Below are the code and all the weights of a small trained network. Each question names an input and a target symbol and asks about switching units off, where a switched-off unit gives its printed mean instead of its output.

import numpy as np


def w(rows, s, z=0):
    codes = np.array(rows[::2]) - 128.0
    scale = np.full(codes.shape[1], s)
    scale[-1] = z or s
    return codes * scale


def norm(h):
    return h / np.sqrt((h * h).mean(-1, keepdims=True) + 1e-5)


def f(y):
    return np.maximum(y, 0)


def softmax(a):
    e = np.exp(a - a.max(-1, keepdims=True))
    return e / e.sum(-1, keepdims=True)


def log_softmax(a):
    a = a - a.max(-1, keepdims=True)
    return a - np.log(np.exp(a).sum(-1, keepdims=True))


def net(x, mask):
    ids = ['Σβεθμτω'.index(c) for c in x.split()]
    T = len(ids)
    res = E[ids] + P[:T]
    r = norm(res)
    for j in range(2):
        rows = slice(4 * j, 4 * j + 4)
        q, k, v = (r @ M[0][rows].T for M in (Q, K, V))
        z = softmax(np.where(np.tri(T) > 0, q @ k.T / 4**0.5, -1e9)) @ v
        o = O[0][rows]
        res = res + np.where(mask[j], z, o[:, -1]) @ o[:, :-1]
    y = f(norm(res) @ A[0][:, :-1].T + A[0][:, -1])
    res = res + np.where(mask[2:18], y, B[0][:, -1]) @ B[0][:, :-1]
    return log_softmax(norm(res)[-1] @ U[:, :-1].T + U[:, -1])


Q, K, V, O, A, B = {}, {}, {}, {}, {}, {}
E = w([
[209,30,218,169],'Σ',
[18,54,151,230],'β',
[150,166,251,185],'ε',
[142,149,128,133],'θ',
[150,125,136,140],'μ',
[150,168,110,117],'τ',
[68,245,99,123],'ω',
],0.0025)
P = w([
[149,134,86,252],'0',
[129,67,170,5],'1',
[149,85,153,4],'2',
[165,153,95,196],'3',
[109,160,116,139],'4',
[99,83,136,41],'5',
[126,169,109,108],'6',
[191,156,98,168],'7',
[115,157,113,115],'8',
[82,83,141,60],'9',
[156,127,99,89],'10',
[187,187,114,205],'11',
[107,92,186,149],'12',
],0.0041)
Q[0] = w([
[100,70,64,138],'h0',
[124,200,156,30],'h0',
[155,111,112,194],'h0',
[127,139,127,69],'h0',
[128,55,194,68],'h1',
[178,198,66,212],'h1',
[138,105,130,254],'h1',
[217,114,156,218],'h1',
],0.007)
K[0] = w([
[116,85,59,105],'h0',
[60,150,203,153],'h0',
[199,177,38,106],'h0',
[70,128,183,135],'h0',
[193,122,39,139],'h1',
[1,129,203,96],'h1',
[75,36,122,61],'h1',
[33,79,78,111],'h1',
],0.0064)
V[0] = w([
[227,156,73,167],'h0',
[67,110,212,113],'h0',
[173,170,155,76],'h0',
[161,203,197,129],'h0',
[254,131,134,128],'h1',
[139,120,9,55],'h1',
[142,105,5,110],'h1',
[138,42,83,144],'h1',
],0.007)
O[0] = w([
[139,110,199,58,162],'h0',
[152,129,72,190,140],'h0',
[136,169,214,185,171],'h0',
[212,171,175,166,254],'h0',
[159,190,253,174,147],'h1',
[25,173,152,117,23],'h1',
[14,192,164,77,61],'h1',
[120,217,108,22,59],'h1',
],0.0055,0.0016)
A[0] = w([
[124,59,185,156,31],'n0',
[229,135,110,135,151],'n1',
[197,135,124,88,197],'n2',
[94,109,72,195,192],'n3',
[51,183,96,41,11],'n4',
[129,66,191,126,132],'n5',
[187,75,122,166,192],'n6',
[95,228,98,62,195],'n7',
[112,125,226,124,8],'n8',
[207,141,76,115,252],'n9',
[46,153,146,92,37],'n10',
[164,93,190,119,21],'n11',
[141,146,252,172,63],'n12',
[127,133,150,172,64],'n13',
[77,117,56,67,183],'n14',
[102,83,235,151,114],'n15',
],0.004,0.0015)
B[0] = w([
[145,140,78,240,163],'n0',
[61,164,116,154,244],'n1',
[76,142,85,129,211],'n2',
[87,83,51,72,191],'n3',
[92,103,173,237,153],'n4',
[121,103,26,183,186],'n5',
[60,116,73,201,242],'n6',
[54,23,190,208,188],'n7',
[147,158,7,101,175],'n8',
[86,199,44,176,245],'n9',
[84,116,215,112,148],'n10',
[106,143,100,202,168],'n11',
[122,211,2,67,255],'n12',
[147,160,126,129,160],'n13',
[26,140,110,163,168],'n14',
[92,161,6,165,214],'n15',
],0.0026,0.0027)
U = w([
[129,162,156,73,96],'Σ',
[254,57,153,155,59],'β',
[64,171,245,124,85],'ε',
[46,77,78,158,230],'θ',
[123,189,160,77,144],'μ',
[220,185,131,185,158],'τ',
[130,102,52,43,3],'ω',
],0.0084,0.0017)

Each question gives the input, a string of symbols that net reads in full, and the target symbol t.
The units are the heads (4 rows each of Q, K, V and O) and the neurons (one row each of A and B). Each row of codes is followed by its name. A weight is (code - 128) times the scale printed after its matrix; where a second scale follows, it is the last column's (O, A, B and U).
mask holds one flag per unit, heads first, then neurons. A switched-off unit (its flag False) gives its mean, the last column of its rows in O or B, instead of its output. The means were averaged over made-up inputs and are rounded, as every weight is.
A unit's drop is (log p(t) with every unit on - log p(t) with that unit switched off) / (log p(t) with every unit on - log p(t) with every unit switched off).
The circuit of an input: a set's keep is (log p(t) with only the set's units on - log p(t) with every unit switched off) / (log p(t) with every unit on - log p(t) with every unit switched off). Starting from the 12 units with the biggest drops (on a tie, the unit counted first), units are removed one at a time, each time the one whose removal leaves the highest keep (on an exact tie, the one counted first), for as long as the keep stays at least 0.8.
circuit, biggest first: the units of the circuit, biggest drop first
top k neurons: the k neurons with the biggest drops, biggest first
heads that matter: for each layer, one digit per head in row order, 1 if its drop is at least 0.15 and else 0, layers parted by /
drop when u is switched off: that unit's drop, to one decimal
input τ μ μ ε τ θ, target τ: circuit, biggest first => (h1)
input β ω Σ, target ω: heads that matter => 11
input θ Σ ω τ μ β ω τ, target θ: circuit, biggest first => (h1; n14)
input ε ω β μ ε ω θ ω ε μ, target τ: circuit, biggest first => (h1; h0)
input μ Σ θ, target μ: heads that matter => 01
input ε μ β, target β: heads that matter => 01
input β ω ω, target θ: circuit, biggest first => (h0; n7)
input Σ ε ε Σ τ Σ, target τ: heads that matter => 01
input ω ε μ ω ε ε ε ω θ, target β: heads that matter => 01
input Σ ε β, target τ: heads that matter => 01
input ε Σ τ ω ω β ω μ τ ω ω ω, target θ: circuit, biggest first => (h1; n7)
input ω β ε τ τ τ ε μ ε μ, target τ: heads that matter => 11
input μ β ω β θ β ω ω ω Σ ε, target θ: heads that matter => 01
input θ β τ ω ω θ θ μ ω ω μ Σ, target θ: heads that matter => 01
input ω ε θ, target θ: top neuron => (n6)
input τ ε ε μ, target β: heads that matter => 11
input ω ω μ, target θ: circuit, biggest first => (h0; h1)
input β τ β ε ω β β θ, target ω: heads that matter => 01
input μ μ τ θ Σ τ, target μ: heads that matter => 01
input μ β θ τ, target ω: heads that matter => 11
input Σ ε τ, target τ: circuit, biggest first => (h0)
input μ ε μ ω μ ε θ Σ θ θ, target τ: circuit, biggest first => (h1; h0)
input μ τ β ω ε ω τ μ, target θ: top 2 neurons => (n12; n7)
input ω ε τ τ μ ε ω ω Σ Σ, target τ: drop when h1 is switched off => 0.3
input ε ω τ ε ω μ β ε β μ, target β: drop when h1 is switched off => 1.0
input Σ μ θ ω ε β ω Σ β ω β θ, target θ: drop when h1 is switched off => 1.2
input ε ω ε μ Σ θ β Σ Σ β, target τ: drop when h1 is switched off => 0.9
input θ ω ω ω Σ ω ω τ ω ω, target ε: circuit, biggest first => (h1)
